Here is a tiny trained network, its code and every weight. The questions are about switching its units off for an input and a class, where a switched-off unit gives its printed mean instead of its output.

import numpy as np


def w(rows, s, z=0):
    codes = np.array(rows[::2]) - 128.0
    scale = np.full(codes.shape[1], s)
    scale[-1] = z or s
    return codes * scale


def norm(h):
    return h / np.sqrt((h * h).mean(-1, keepdims=True) + 1e-5)


def f(y):
    return np.maximum(y, 0)


def log_softmax(a):
    a = a - a.max(-1, keepdims=True)
    return a - np.log(np.exp(a).sum(-1, keepdims=True))


def net(x, mask):
    res = np.array(x, float).reshape(1, 4) / 4 @ E
    u = 0
    for l in range(2):
        y = f(norm(res) @ A[l][:, :-1].T + A[l][:, -1])
        res = res + np.where(mask[u : u + 11], y, B[l][:, -1]) @ B[l][:, :-1]
        u += 11
    return log_softmax(norm(res)[-1] @ U[:, :-1].T + U[:, -1])


A, B = {}, {}
E = w([
[181,40,142,138,89,173,159],'x0',
[116,171,2,175,126,130,187],'x1',
[133,184,133,203,35,125,57],'x2',
[141,109,135,143,76,17,149],'x3',
],0.0068)
A[0] = w([
[150,150,208,104,174,70,62,136],'0.n1',
[194,56,118,228,82,188,129,107],'0.n2',
[178,71,83,84,130,137,122,126],'0.n3',
[119,181,176,208,76,160,132,2],'0.n4',
[125,169,116,201,23,132,37,35],'0.n5',
[104,174,49,144,124,106,181,132],'0.n6',
[1,172,139,123,201,89,122,59],'0.n7',
[101,134,115,205,184,216,61,65],'0.n8',
[98,192,92,131,165,53,10,45],'0.n9',
[172,134,134,91,147,46,189,119],'0.n10',
[126,137,143,147,18,25,136,76],'0.n11',
],0.0093,0.0067)
B[0] = w([
[102,68,106,218,97,219,83,240],'0.n1',
[140,166,122,134,63,73,181,236],'0.n2',
[96,127,151,80,100,154,158,195],'0.n3',
[79,194,29,15,152,91,78,158],'0.n4',
[46,137,77,11,178,61,57,236],'0.n5',
[99,55,119,220,107,155,71,254],'0.n6',
[104,156,163,75,55,141,204,216],'0.n7',
[252,165,141,154,193,93,118,201],'0.n8',
[163,146,177,104,59,126,189,208],'0.n9',
[142,131,151,100,255,90,147,206],'0.n10',
[203,178,162,160,198,84,128,229],'0.n11',
],0.0091,0.0054)
A[1] = w([
[136,52,210,85,111,116,65,130],'1.n1',
[151,148,144,120,27,113,180,53],'1.n2',
[148,157,95,37,153,185,112,254],'1.n3',
[55,200,161,170,183,140,75,151],'1.n4',
[109,105,118,91,4,122,43,238],'1.n5',
[250,189,120,92,178,205,127,124],'1.n6',
[2,15,118,33,186,149,184,76],'1.n7',
[135,182,176,79,12,113,217,128],'1.n8',
[133,148,24,176,125,57,179,189],'1.n9',
[101,42,38,177,44,139,106,118],'1.n10',
[103,52,156,237,40,110,52,240],'1.n11',
],0.0079,0.0027)
B[1] = w([
[104,211,113,249,80,171,144,198],'1.n1',
[69,195,124,79,103,116,146,170],'1.n2',
[136,102,116,123,131,29,134,209],'1.n3',
[160,84,151,111,92,155,229,194],'1.n4',
[119,68,58,69,162,138,169,216],'1.n5',
[176,113,214,199,214,32,147,195],'1.n6',
[110,190,56,82,99,77,40,255],'1.n7',
[111,179,161,81,85,146,239,209],'1.n8',
[150,83,220,137,110,254,114,239],'1.n9',
[110,145,180,151,137,144,61,179],'1.n10',
[117,73,80,123,183,186,120,222],'1.n11',
],0.0087,0.0063)
U = w([
[101,130,9,17,148,32,56,250],'0',
[98,62,106,208,129,242,102,128],'1',
[247,160,213,178,217,14,160,42],'2',
[104,160,148,38,23,140,250,64],'3',
],0.014,0.0024)

Each question gives the input, the list of numbers given to net, and the class t.
The units are the neurons (one row each of A and B). Each row of codes is followed by its name. A weight is (code - 128) times the scale printed after its matrix; where a second scale follows, it is the last column's (A, B and U).
mask holds one flag per neuron, layer by layer. A switched-off neuron (its flag False) gives its mean, the last column of its row in B, instead of its output. The means were averaged over made-up inputs and are rounded, as every weight is.
A unit's drop is (log p(t) with every unit on - log p(t) with that unit switched off) / (log p(t) with every unit on - log p(t) with every unit switched off).
The circuit of an input: a set's keep is (log p(t) with only the set's units on - log p(t) with every unit switched off) / (log p(t) with every unit on - log p(t) with every unit switched off). Starting from the 12 units with the biggest drops (on a tie, the unit counted first), units are removed one at a time, each time the one whose removal leaves the highest keep (on an exact tie, the one counted first), for as long as the keep stays at least 0.8.
circuit, biggest first: the units of the circuit, biggest drop first
most important unit: the unit with the biggest drop
top k neurons: the k neurons with the biggest drops, biggest first
top k neurons in layer l: the k neurons of layer l with the biggest drops, biggest first
input [-4,0,-2,5], class 2: most important unit -> 0.n10
input [-8,7,-3,-6], class 3: top 4 neurons in layer 0 -> 0.n7, 0.n1, 0.n9, 0.n11
input [-8,5,-6,-3], class 3: top 2 neurons in layer 0 -> 0.n7, 0.n5
input [1,0,-1,1], class 0: top 2 neurons -> 0.n8, 0.n3
input [4,-1,-6,0], class 0: top 3 neurons -> 1.n7, 0.n11, 0.n8
input [0,-7,-7,-4], class 0: top 2 neurons in layer 0 -> 0.n6, 0.n11
input [6,0,2,-6], class 2: top 3 neurons in layer 0 -> 0.n8, 0.n7, 0.n9
input [-8,-6,-6,-8], class 2: circuit, biggest first -> 0.n5, 1.n6
input [2,-4,2,4], class 1: top 2 neurons -> 0.n1, 0.n8
input [3,8,7,6], class 1: top 3 neurons -> 0.n6, 1.n9, 1.n7
input [7,6,2,-8], class 2: top 2 neurons in layer 0 -> 0.n8, 0.n1
input [8,-2,5,-2], class 3: top 2 neurons -> 0.n2, 1.n8
input [2,0,-6,6], class 0: top 4 neurons -> 1.n7, 0.n8, 0.n3, 0.n11
input [-8,6,6,3], class 3: circuit, biggest first -> 0.n9
input [-7,5,5,5], class 3: top 3 neurons -> 0.n9, 0.n1, 1.n9
input [6,7,-8,1], class 0: top 3 neurons -> 1.n7, 0.n3, 0.n1
input [-7,-7,3,3], class 1: top 3 neurons in layer 0 -> 0.n1, 0.n2, 0.n3
input [2,-2,0,0], class 1: top 2 neurons in layer 0 -> 0.n1, 0.n7
input [-6,-7,-5,1], class 1: top 2 neurons -> 0.n1, 0.n5
input [-4,1,4,5], class 2: circuit, biggest first -> 0.n11
input [0,-4,7,-7], class 0: top 3 neurons -> 0.n5, 0.n4, 0.n11
input [-8,-8,0,6], class 1: top 3 neurons -> 0.n1, 0.n2, 1.n11
input [0,-1,-2,-1], class 0: top 4 neurons -> 0.n11, 0.n6, 0.n8, 1.n7
